Below is a small trained network, with its code and all its weights. Each question gives an input and a target symbol and asks what happens when units are switched off, that is, made to give their printed mean instead of their output.

import numpy as np


def w(rows, s, z=0):
    codes = np.array(rows[::2]) - 128.0
    scale = np.full(codes.shape[1], s)
    scale[-1] = z or s
    return codes * scale


def f(y):
    return np.maximum(y, 0)


def softmax(a):
    e = np.exp(a - a.max(-1, keepdims=True))
    return e / e.sum(-1, keepdims=True)


def log_softmax(a):
    a = a - a.max(-1, keepdims=True)
    return a - np.log(np.exp(a).sum(-1, keepdims=True))


def net(x, mask):
    ids = ['βγδεηθμπστφω'.index(c) for c in x.split()]
    T = len(ids)
    res = E[ids] + P[:T]
    q, k, v = (res @ M[0].T for M in (Q, K, V))
    z = softmax(np.where(np.tri(T) > 0, q @ k.T / 4**0.5, -1e9)) @ v
    res = res + np.where(mask[0], z, O[0][:, -1]) @ O[0][:, :-1]
    y = f(res @ A[0][:, :-1].T + A[0][:, -1])
    res = res + np.where(mask[1:9], y, B[0][:, -1]) @ B[0][:, :-1]
    return log_softmax(res[-1] @ U[:, :-1].T + U[:, -1])


Q, K, V, O, A, B = {}, {}, {}, {}, {}, {}
E = w([
[138,84,46,69,197,126],'β',
[118,173,199,167,201,246],'γ',
[97,104,152,70,190,244],'δ',
[63,48,91,128,166,150],'ε',
[211,210,160,132,203,26],'η',
[150,125,124,116,182,35],'θ',
[64,112,173,166,172,197],'μ',
[142,133,170,158,99,63],'π',
[172,177,127,208,228,150],'σ',
[128,141,138,181,191,90],'τ',
[124,117,148,56,179,95],'φ',
[146,185,225,85,204,164],'ω',
],0.012)
P = w([
[2,170,107,105,61,58],'0',
[56,162,83,104,174,157],'1',
[80,136,83,106,181,165],'2',
[96,127,97,111,186,164],'3',
[106,109,102,113,188,164],'4',
[120,107,114,118,194,161],'5',
[123,93,118,121,199,160],'6',
[127,91,129,125,200,147],'7',
[135,87,142,138,197,150],'8',
[133,81,146,149,194,151],'9',
[136,58,139,162,196,135],'10',
[136,44,180,140,177,111],'11',
],0.0095)
Q[0] = w([
[74,141,113,137,191,135],'H0',
[190,156,69,102,65,176],'H0',
[13,209,108,93,249,93],'H0',
[133,174,117,127,21,129],'H0',
],0.015)
K[0] = w([
[177,138,119,167,68,124],'H0',
[152,146,76,121,211,152],'H0',
[222,89,132,130,15,172],'H0',
[127,102,132,116,249,152],'H0',
],0.017)
V[0] = w([
[86,126,204,4,84,182],'H0',
[178,220,208,101,104,73],'H0',
[159,239,179,200,165,231],'H0',
[178,154,62,34,200,104],'H0',
],0.019)
O[0] = w([
[172,41,80,148,187,99,145],'H0',
[205,142,106,35,139,142,254],'H0',
[67,87,181,8,94,94,20],'H0',
[193,134,190,174,50,133,66],'H0',
],0.018,0.0064)
A[0] = w([
[169,71,227,185,92,131,69],'N0',
[125,103,132,168,23,119,25],'N1',
[98,82,119,110,159,152,9],'N2',
[149,42,196,196,128,121,251],'N3',
[92,243,68,129,110,131,79],'N4',
[70,140,164,69,99,87,192],'N5',
[90,205,82,130,6,121,134],'N6',
[108,134,148,65,184,97,179],'N7',
],0.013,0.002)
B[0] = w([
[81,86,159,134,102,124,170],'N0',
[133,152,241,122,122,117,144],'N1',
[145,137,161,135,102,87,202],'N2',
[146,202,145,76,132,97,189],'N3',
[83,70,115,96,73,118,220],'N4',
[131,147,121,130,168,254,189],'N5',
[182,153,79,142,176,84,155],'N6',
[112,115,146,170,104,140,251],'N7',
],0.018,0.019)
U = w([
[158,86,68,160,180,126,37],'β',
[114,196,98,112,151,154,165],'γ',
[224,140,124,218,170,134,28],'δ',
[90,55,146,223,181,76,116],'ε',
[190,109,84,254,19,167,127],'η',
[195,137,117,72,61,143,8],'θ',
[78,201,69,220,129,122,170],'μ',
[14,135,79,58,14,113,247],'π',
[131,75,150,175,133,155,159],'σ',
[127,142,142,174,76,121,165],'τ',
[209,15,175,153,137,104,177],'φ',
[109,134,152,54,216,95,153],'ω',
],0.0045,0.0016)

Each question gives the input, a string of symbols that net reads in full, and the target symbol t.
The units are the heads (4 rows each of Q, K, V and O) and the neurons (one row each of A and B). Each row of codes is followed by its name. A weight is (code - 128) times the scale printed after its matrix; where a second scale follows, it is the last column's (O, A, B and U).
mask holds one flag per unit, heads first, then neurons. A switched-off unit (its flag False) gives its mean, the last column of its rows in O or B, instead of its output. The means were averaged over made-up inputs and are rounded, as every weight is.
A unit's drop is (log p(t) with every unit on - log p(t) with that unit switched off) / (log p(t) with every unit on - log p(t) with every unit switched off).
The circuit of an input: a set's keep is (log p(t) with only the set's units on - log p(t) with every unit switched off) / (log p(t) with every unit on - log p(t) with every unit switched off). Starting from all 9 units, units are removed one at a time, each time the one whose removal leaves the highest keep (on an exact tie, the one counted first), for as long as the keep stays at least 0.8.
units of the circuit, in order: the units of the circuit, biggest drop first
unit that matters most: the unit with the biggest drop
k most important neurons: the k neurons with the biggest drops, biggest first
drop when u is switched off: that unit's drop, to one decimal
input τ σ μ τ τ ω β, target π: units of the circuit, in order	(H0, N4)
input δ φ σ θ τ τ ω ε ε σ, target ω: unit that matters most	N3
input δ η ω, target ω: units of the circuit, in order	(N3, H0)
input φ η μ μ β, target δ: units of the circuit, in order	(H0, N3)
input ε σ γ η, target μ: units of the circuit, in order	(H0, N3)
input σ δ ε σ π ω, target π: units of the circuit, in order	(H0, N5)
input γ η φ, target σ: 2 most important neurons	(N5, N7)
input σ σ θ, target γ: units of the circuit, in order	(N5, H0)
input β σ τ τ σ, target τ: units of the circuit, in order	(H0, N3, N0, N1)
input φ η φ φ τ γ μ, target δ: 2 most important neurons	(N3, N4)
input γ ε μ, target σ: units of the circuit, in order	(N5, H0, N7)
input ε σ γ φ θ π η, target π: 3 most important neurons	(N4, N5, N6)
input θ γ σ γ ε π β, target π: units of the circuit, in order	(H0, N5, N4)
input τ σ σ, target π: units of the circuit, in order	(N4, H0)
input π φ γ μ π θ η δ γ σ, target β: units of the circuit, in order	(H0, N7, N4)
input γ ω δ β δ γ η η, target σ: 2 most important neurons	(N5, N7)
input δ τ γ η δ, target ω: most important neuron	(N3)
input π π ω β, target β: 2 most important neurons	(N3, N0)
input δ η η β η φ, target ω: 2 most important neurons	(N3, N7)
input σ γ γ γ ε ε ω γ γ, target γ: unit that matters most	N5
input π τ π θ ε, target β: drop when N5 is switched off	-0.1
input η θ θ γ η ω η β γ η β, target θ: drop when N1 is switched off	0.0
